Here is a tiny trained network, its code and every weight. The questions are about switching its units off for an input and a class, where a switched-off unit gives its printed mean instead of its output.

import numpy as np


def w(rows, s, z=0):
    codes = np.array(rows[::2]) - 128.0
    scale = np.full(codes.shape[1], s)
    scale[-1] = z or s
    return codes * scale


def f(y):
    return y / 2 * (1 + np.tanh(0.7978845608 * (y + 0.044715 * y**3)))


def log_softmax(a):
    a = a - a.max(-1, keepdims=True)
    return a - np.log(np.exp(a).sum(-1, keepdims=True))


def net(x, mask):
    res = np.array(x, float).reshape(1, 3) / 4 @ E
    y = f(res @ A[0][:, :-1].T + A[0][:, -1])
    res = res + np.where(mask, y, B[0][:, -1]) @ B[0][:, :-1]
    return log_softmax(res[-1] @ U[:, :-1].T + U[:, -1])


A, B = {}, {}
E = w([
[23,93,198],'x0',
[119,2,69],'x1',
[231,85,226],'x2',
],0.0053)
A[0] = w([
[132,138,99,144],'neuron 0',
[121,132,130,157],'neuron 1',
[137,143,140,132],'neuron 2',
[180,109,134,176],'neuron 3',
[120,118,127,98],'neuron 4',
[158,177,139,182],'neuron 5',
[134,133,111,130],'neuron 6',
[150,140,80,144],'neuron 7',
[113,145,115,218],'neuron 8',
[200,105,131,167],'neuron 9',
[138,144,134,124],'neuron 10',
[190,131,109,130],'neuron 11',
[144,128,119,137],'neuron 12',
[127,131,118,130],'neuron 13',
[142,154,136,121],'neuron 14',
[122,125,126,124],'neuron 15',
[120,124,128,117],'neuron 16',
[158,141,226,144],'neuron 17',
[111,118,128,105],'neuron 18',
[148,150,254,169],'neuron 19',
[154,143,179,167],'neuron 20',
[21,131,165,175],'neuron 21',
[92,199,85,193],'neuron 22',
[162,115,137,138],'neuron 23',
[88,142,137,201],'neuron 24',
[124,124,31,155],'neuron 25',
[172,128,108,153],'neuron 26',
[122,130,130,133],'neuron 27',
[92,137,149,159],'neuron 28',
[133,128,126,132],'neuron 29',
[66,138,146,162],'neuron 30',
[141,134,108,153],'neuron 31',
[102,143,131,191],'neuron 32',
[140,123,144,115],'neuron 33',
[130,137,110,172],'neuron 34',
[93,140,144,199],'neuron 35',
[118,138,122,198],'neuron 36',
[162,176,130,155],'neuron 37',
[179,74,172,181],'neuron 38',
[122,131,135,139],'neuron 39',
[137,138,155,116],'neuron 40',
[132,137,97,139],'neuron 41',
[164,199,134,160],'neuron 42',
[123,128,122,141],'neuron 43',
[188,223,108,183],'neuron 44',
[121,128,135,130],'neuron 45',
[182,142,177,250],'neuron 46',
],0.017,0.0021)
B[0] = w([
[103,137,154,150],'neuron 0',
[126,133,136,135],'neuron 1',
[142,138,121,136],'neuron 2',
[94,103,68,176],'neuron 3',
[140,135,122,124],'neuron 4',
[169,164,84,185],'neuron 5',
[112,132,136,136],'neuron 6',
[73,139,155,173],'neuron 7',
[107,147,161,164],'neuron 8',
[75,118,49,198],'neuron 9',
[135,142,119,134],'neuron 10',
[75,141,66,179],'neuron 11',
[111,126,119,135],'neuron 12',
[121,133,137,132],'neuron 13',
[143,150,113,142],'neuron 14',
[131,134,129,128],'neuron 15',
[133,135,129,127],'neuron 16',
[225,92,163,221],'neuron 17',
[138,146,124,129],'neuron 18',
[239,115,217,251],'neuron 19',
[186,114,123,177],'neuron 20',
[63,238,151,243],'neuron 21',
[47,126,184,247],'neuron 22',
[115,105,87,150],'neuron 23',
[99,168,154,172],'neuron 24',
[119,156,252,234],'neuron 25',
[80,128,94,164],'neuron 26',
[127,133,134,130],'neuron 27',
[96,157,156,158],'neuron 28',
[125,127,125,129],'neuron 29',
[88,187,145,187],'neuron 30',
[103,133,131,144],'neuron 31',
[104,153,152,158],'neuron 32',
[142,109,113,131],'neuron 33',
[109,136,142,147],'neuron 34',
[100,160,159,166],'neuron 35',
[115,139,146,150],'neuron 36',
[155,170,77,180],'neuron 37',
[111,39,58,213],'neuron 38',
[128,133,136,131],'neuron 39',
[153,125,130,138],'neuron 40',
[103,137,156,150],'neuron 41',
[183,185,72,207],'neuron 42',
[127,136,133,133],'neuron 43',
[188,236,35,254],'neuron 44',
[130,134,135,129],'neuron 45',
[209,97,64,216],'neuron 46',
],0.042,0.0056)
U = w([
[182,83,192,190],'0',
[152,222,144,186],'1',
[98,54,200,113],'2',
[190,144,84,3],'3',
[237,53,131,123],'4',
[20,136,148,108],'5',
[135,99,1,169],'6',
],0.0044,0.0035)

Each question gives the input, the list of numbers given to net, and the class t.
The units are the neurons (one row each of A and B). Each row of codes is followed by its name. A weight is (code - 128) times the scale printed after its matrix; where a second scale follows, it is the last column's (A, B and U).
mask holds one flag per neuron, in row order. A switched-off neuron (its flag False) gives its mean, the last column of its row in B, instead of its output. The means were averaged over made-up inputs and are rounded, as every weight is.
A unit's drop is (log p(t) with every unit on - log p(t) with that unit switched off) / (log p(t) with every unit on - log p(t) with every unit switched off).
The circuit of an input: a set's keep is (log p(t) with only the set's units on - log p(t) with every unit switched off) / (log p(t) with every unit on - log p(t) with every unit switched off). Starting from the 12 units with the biggest drops (on a tie, the unit counted first), units are removed one at a time, each time the one whose removal leaves the highest keep (on an exact tie, the one counted first), for as long as the keep stays at least 0.8.
circuit, biggest first: the units of the circuit, biggest drop first
unit that matters most: the unit with the biggest drop
k most important neurons: the k neurons with the biggest drops, biggest first
drop of u: that unit's drop, to one decimal
input [8,3,-5], class 5: 2 most important neurons => neuron 44; neuron 19
input [0,3,7], class 4: unit that matters most => neuron 19
input [-1,3,0], class 5: circuit, biggest first => neuron 19; neuron 44
input [1,5,-1], class 2: circuit, biggest first => neuron 44; neuron 42
input [3,1,-1], class 5: circuit, biggest first => neuron 44; neuron 19
input [0,7,-2], class 2: 2 most important neurons => neuron 44; neuron 21
input [-4,-8,7], class 4: 2 most important neurons => neuron 19; neuron 17
input [-2,-6,3], class 3: 2 most important neurons => neuron 44; neuron 42
input [-5,-6,1], class 3: 2 most important neurons => neuron 38; neuron 19
input [1,1,1], class 4: 4 most important neurons => neuron 22; neuron 21; neuron 44; neuron 25
input [-6,8,1], class 5: 2 most important neurons => neuron 25; neuron 44
input [6,2,-6], class 5: drop of neuron 44 => 0.1
input [-3,7,-3], class 2: drop of neuron 44 => 0.2
input [5,1,-8], class 5: drop of neuron 41 => 0.0
